Look-ups in named tables: a row name and a column name give one cell, copied from the table.

fude =
           lik  beditu    dus    res  bifafub   tedi  kirak  kodoro    dak   fedo
sefedug  -5240    1645  -1554  -1642    -3754  -3217  -3200    -264   1330   3131
lef      -3180   -4325  -7039  -1610     2816  -4662   5423   -7645  -2591  -4536
kofo     -5881   -9828  -5768  -4896     1650  -2904   5552   -4503  -3274     66
fanasi    2560     488  -3240   4227    -3569  -7044   6220   -2403  -1828   2019
muvo      -588   -1593  -6064  -3836     -392  -6373   7950   -7176   -433   3608

What is the kodoro of muvo in fude? -7176
What is the beditu of muvo in fude? -1593
What is the lik of sefedug in fude? -5240
What is the dak of lef in fude? -2591
What is the kirak of lef in fude? 5423
What is the lik of lef in fude? -3180
What is the kirak of fanasi in fude? 6220
What is the tedi of lef in fude? -4662
What is the res of lef in fude? -1610
What is the beditu of lef in fude? -4325
What is the kodoro of sefedug in fude? -264
What is the res of kofo in fude? -4896
What is the kodoro of lef in fude? -7645
What is the bifafub of lef in fude? 2816
What is the lik of kofo in fude? -5881
What is the dak of sefedug in fude? 1330
What is the beditu of kofo in fude? -9828
What is the dak of muvo in fude? -433
Row with the largest bifafub: lef

kadovat
cols = gim, naf, vir
dem: [3.74, 4.67, 4.03]
pitel: [1.88, 5.03, 4.96]
baresa: [4.67, 2.84, 4.07]
dugup: [5.15, 3.24, 4.20]
mevob: [4.98, 2.99, 1.25]
sopeko: [6.84, 3.48, 4.55]
bod: [5.16, 3.09, 6.22]
nogarap: [8.66, 2.98, 3.85]
lep: [2.86, 2.65, 5.85]
lim: [2.21, 4.14, 6.80]
naz: [5.01, 3.56, 5.36]
keb: [3.55, 3.90, 3.77]
tetiv: [5.06, 3.45, 5.53]

lim, vir -> 6.80
pitel, vir -> 4.96
lim, gim -> 2.21
baresa, naf -> 2.84
baresa, vir -> 4.07
naz, naf -> 3.56
tetiv, vir -> 5.53
sopeko, gim -> 6.84
Row with the largest naf: pitel

segelos.tsv
	kif	seg	bav	gen	dufafi	feb	medib	bodafas
rirur	36.484	-52.056	2.983	-60.881	-71.018	-72.089	-68.962	-54.534
goforu	-70.761	-73.694	31.032	51.332	-47.712	-63.192	37.589	34.571
ger	-5.379	47.736	52.687	-11.718	15.951	29.234	-24.225	-10.471

seg of ger: 47.736
medib of ger: -24.225
feb of goforu: -63.192
gen of goforu: 51.332
bodafas of ger: -10.471
gen of ger: -11.718
medib of rirur: -68.962
bodafas of rirur: -54.534
seg of rirur: -52.056
gen of rirur: -60.881
seg of goforu: -73.694
feb of rirur: -72.089
feb of ger: 29.234
kif of rirur: 36.484

pesenir:
         nekite   zipo  regufe  nunibuk
fepurek    3.50   2.07    3.52    -5.20
todiv      3.97   5.77    5.43     0.74
vup        1.63   7.76   -2.02    -1.66
rir       -2.13  -4.37   -3.21    -0.30
zofifi     1.65  -4.01    6.72     4.27
bizimu     1.83  -0.14    2.12     6.42
lofa       0.43  -2.33   -5.87     4.13
bekudi    -2.46   1.97    4.31     4.68
gug       -4.58   5.52    1.85     5.01
lako       6.72   1.26   -3.34     0.66
dovum     -4.39   3.52    3.14     5.65

lofa, zipo: -2.33
bekudi, zipo: 1.97
zofifi, nunibuk: 4.27
bekudi, nekite: -2.46
gug, nekite: -4.58
gug, nunibuk: 5.01
bekudi, regufe: 4.31
fepurek, nunibuk: -5.20
dovum, zipo: 3.52
fepurek, nekite: 3.50
bizimu, regufe: 2.12
vup, regufe: -2.02
fepurek, regufe: 3.52
todiv, nunibuk: 0.74
vup, nekite: 1.63
gug, zipo: 5.52
rir, regufe: -3.21
bizimu, nekite: 1.83
Which row has the largest nekite? lako

